Below are the code and all the weights of a small trained network. Each question names an input and a target symbol and asks about switching units off, where a switched-off unit gives its printed mean instead of its output.

import numpy as np


def w(rows, s, z=0):
    codes = np.array(rows[::2]) - 128.0
    scale = np.full(codes.shape[1], s)
    scale[-1] = z or s
    return codes * scale


def f(y):
    return y / 2 * (1 + np.tanh(0.7978845608 * (y + 0.044715 * y**3)))


def softmax(a):
    e = np.exp(a - a.max(-1, keepdims=True))
    return e / e.sum(-1, keepdims=True)


def log_softmax(a):
    a = a - a.max(-1, keepdims=True)
    return a - np.log(np.exp(a).sum(-1, keepdims=True))


def net(x, mask):
    ids = ['αβγδεζλξπσφψω'.index(c) for c in x.split()]
    T = len(ids)
    res = E[ids] + P[:T]
    q, k, v = (res @ M[0].T for M in (Q, K, V))
    z = softmax(np.where(np.tri(T) > 0, q @ k.T / 3**0.5, -1e9)) @ v
    res = res + np.where(mask[0], z, O[0][:, -1]) @ O[0][:, :-1]
    y = f(res @ A[0][:, :-1].T + A[0][:, -1])
    res = res + np.where(mask[1:13], y, B[0][:, -1]) @ B[0][:, :-1]
    return log_softmax(res[-1] @ U[:, :-1].T + U[:, -1])


Q, K, V, O, A, B = {}, {}, {}, {}, {}, {}
E = w([
[191,54,254],'α',
[100,172,214],'β',
[28,15,210],'γ',
[136,151,30],'δ',
[34,102,226],'ε',
[194,109,186],'ζ',
[48,183,139],'λ',
[186,148,155],'ξ',
[222,124,89],'π',
[151,173,123],'σ',
[158,58,34],'φ',
[123,84,230],'ψ',
[206,49,118],'ω',
],0.017)
P = w([
[49,156,123],'0',
[246,179,118],'1',
[42,77,118],'2',
[234,187,109],'3',
[43,41,118],'4',
[231,192,108],'5',
[39,16,110],'6',
[229,192,110],'7',
[43,3,109],'8',
[227,197,105],'9',
[30,4,105],'10',
[229,193,105],'11',
[30,2,99],'12',
[228,202,105],'13',
],0.0072)
Q[0] = w([
[106,95,109],'head 0',
[153,255,119],'head 0',
[61,104,84],'head 0',
],0.006)
K[0] = w([
[146,91,2],'head 0',
[175,220,107],'head 0',
[105,120,174],'head 0',
],0.0085)
V[0] = w([
[2,77,84],'head 0',
[128,43,154],'head 0',
[16,195,87],'head 0',
],0.0078)
O[0] = w([
[157,81,189,88],'head 0',
[130,3,100,204],'head 0',
[96,65,66,3],'head 0',
],0.0072,0.0028)
A[0] = w([
[7,149,158,254],'neuron 0',
[139,156,194,68],'neuron 1',
[144,234,114,95],'neuron 2',
[37,77,185,63],'neuron 3',
[12,113,102,89],'neuron 4',
[82,184,212,157],'neuron 5',
[135,72,116,164],'neuron 6',
[246,195,184,78],'neuron 7',
[218,97,167,177],'neuron 8',
[164,241,122,146],'neuron 9',
[112,110,82,171],'neuron 10',
[192,190,27,62],'neuron 11',
],0.014,0.0086)
B[0] = w([
[65,121,72,232],'neuron 0',
[77,57,164,142],'neuron 1',
[173,144,197,204],'neuron 2',
[162,170,81,207],'neuron 3',
[190,40,133,167],'neuron 4',
[99,104,243,191],'neuron 5',
[114,162,143,197],'neuron 6',
[158,53,104,234],'neuron 7',
[88,126,79,255],'neuron 8',
[208,159,174,239],'neuron 9',
[116,160,138,163],'neuron 10',
[10,195,93,227],'neuron 11',
],0.013,0.0099)
U = w([
[221,127,138,157],'α',
[250,87,94,115],'β',
[100,195,202,127],'γ',
[93,126,96,186],'δ',
[124,79,184,100],'ε',
[69,235,156,64],'ζ',
[189,181,164,137],'λ',
[155,112,197,120],'ξ',
[56,159,161,150],'π',
[169,43,128,65],'σ',
[52,209,81,9],'φ',
[186,108,43,158],'ψ',
[226,208,33,105],'ω',
],0.013,0.015)

Each question gives the input, a string of symbols that net reads in full, and the target symbol t.
The units are the heads (3 rows each of Q, K, V and O) and the neurons (one row each of A and B). Each row of codes is followed by its name. A weight is (code - 128) times the scale printed after its matrix; where a second scale follows, it is the last column's (O, A, B and U).
mask holds one flag per unit, heads first, then neurons. A switched-off unit (its flag False) gives its mean, the last column of its rows in O or B, instead of its output. The means were averaged over made-up inputs and are rounded, as every weight is.
A unit's drop is (log p(t) with every unit on - log p(t) with that unit switched off) / (log p(t) with every unit on - log p(t) with every unit switched off).
The circuit of an input: a set's keep is (log p(t) with only the set's units on - log p(t) with every unit switched off) / (log p(t) with every unit on - log p(t) with every unit switched off). Starting from the 12 units with the biggest drops (on a tie, the unit counted first), units are removed one at a time, each time the one whose removal leaves the highest keep (on an exact tie, the one counted first), for as long as the keep stays at least 0.8.
units of the circuit, in order: the units of the circuit, biggest drop first
unit that matters most: the unit with the biggest drop
k most important neurons: the k neurons with the biggest drops, biggest first
drop when u is switched off: that unit's drop, to one decimal
input φ ω δ π φ ψ σ φ, target φ: units of the circuit, in order	(neuron 11; neuron 7)
input σ λ ψ α α δ δ ξ ψ, target δ: units of the circuit, in order	(neuron 3; neuron 0)
input ξ λ α λ ξ β, target ξ: 2 most important neurons	(neuron 11; neuron 5)
input δ γ λ ζ γ σ α, target ψ: 4 most important neurons	(neuron 3; neuron 11; neuron 8; neuron 5)
input π σ δ, target φ: units of the circuit, in order	(neuron 11; head 0)
input λ ζ π δ β δ δ δ ω ξ, target α: units of the circuit, in order	(neuron 7; head 0; neuron 9; neuron 2)
input δ ζ π φ δ, target φ: unit that matters most	neuron 7
input ζ δ β ψ α ζ π σ δ ω λ, target δ: 3 most important neurons	(neuron 0; neuron 4; neuron 9)
input σ ω β γ, target δ: units of the circuit, in order	(neuron 0; neuron 2)
input ε φ γ σ ω γ γ λ λ ω, target ψ: 3 most important neurons	(neuron 8; neuron 9; neuron 5)
input λ δ ξ δ ψ, target δ: 2 most important neurons	(neuron 3; neuron 11)
input σ α π, target ω: 2 most important neurons	(neuron 5; neuron 0)
input ω π π, target ω: units of the circuit, in order	(neuron 5; head 0)
input ζ δ σ, target γ: units of the circuit, in order	(neuron 7; neuron 8)
input π π π λ δ π ε π σ δ ε, target δ: 4 most important neurons	(neuron 0; neuron 3; neuron 7; neuron 9)
input π α α ψ, target ε: unit that matters most	neuron 5
input λ ε ε ε γ δ ψ φ ω ξ α, target ψ: 2 most important neurons	(neuron 3; neuron 11)
input ξ σ λ λ α π σ φ ξ π α, target δ: 4 most important neurons	(neuron 8; neuron 9; neuron 2; neuron 3)
input σ π δ π σ σ ζ ω, target ψ: 2 most important neurons	(neuron 7; neuron 8)
input ψ δ α π ω σ π β ψ λ, target γ: most important neuron	(neuron 5)
input ε γ α π ψ γ γ δ ξ λ σ ζ, target β: 3 most important neurons	(neuron 7; neuron 11; neuron 0)
input β β γ γ ξ ψ, target ε: drop when neuron 5 is switched off	0.2
input δ π π γ ζ ε β σ, target λ: drop when neuron 11 is switched off	0.3
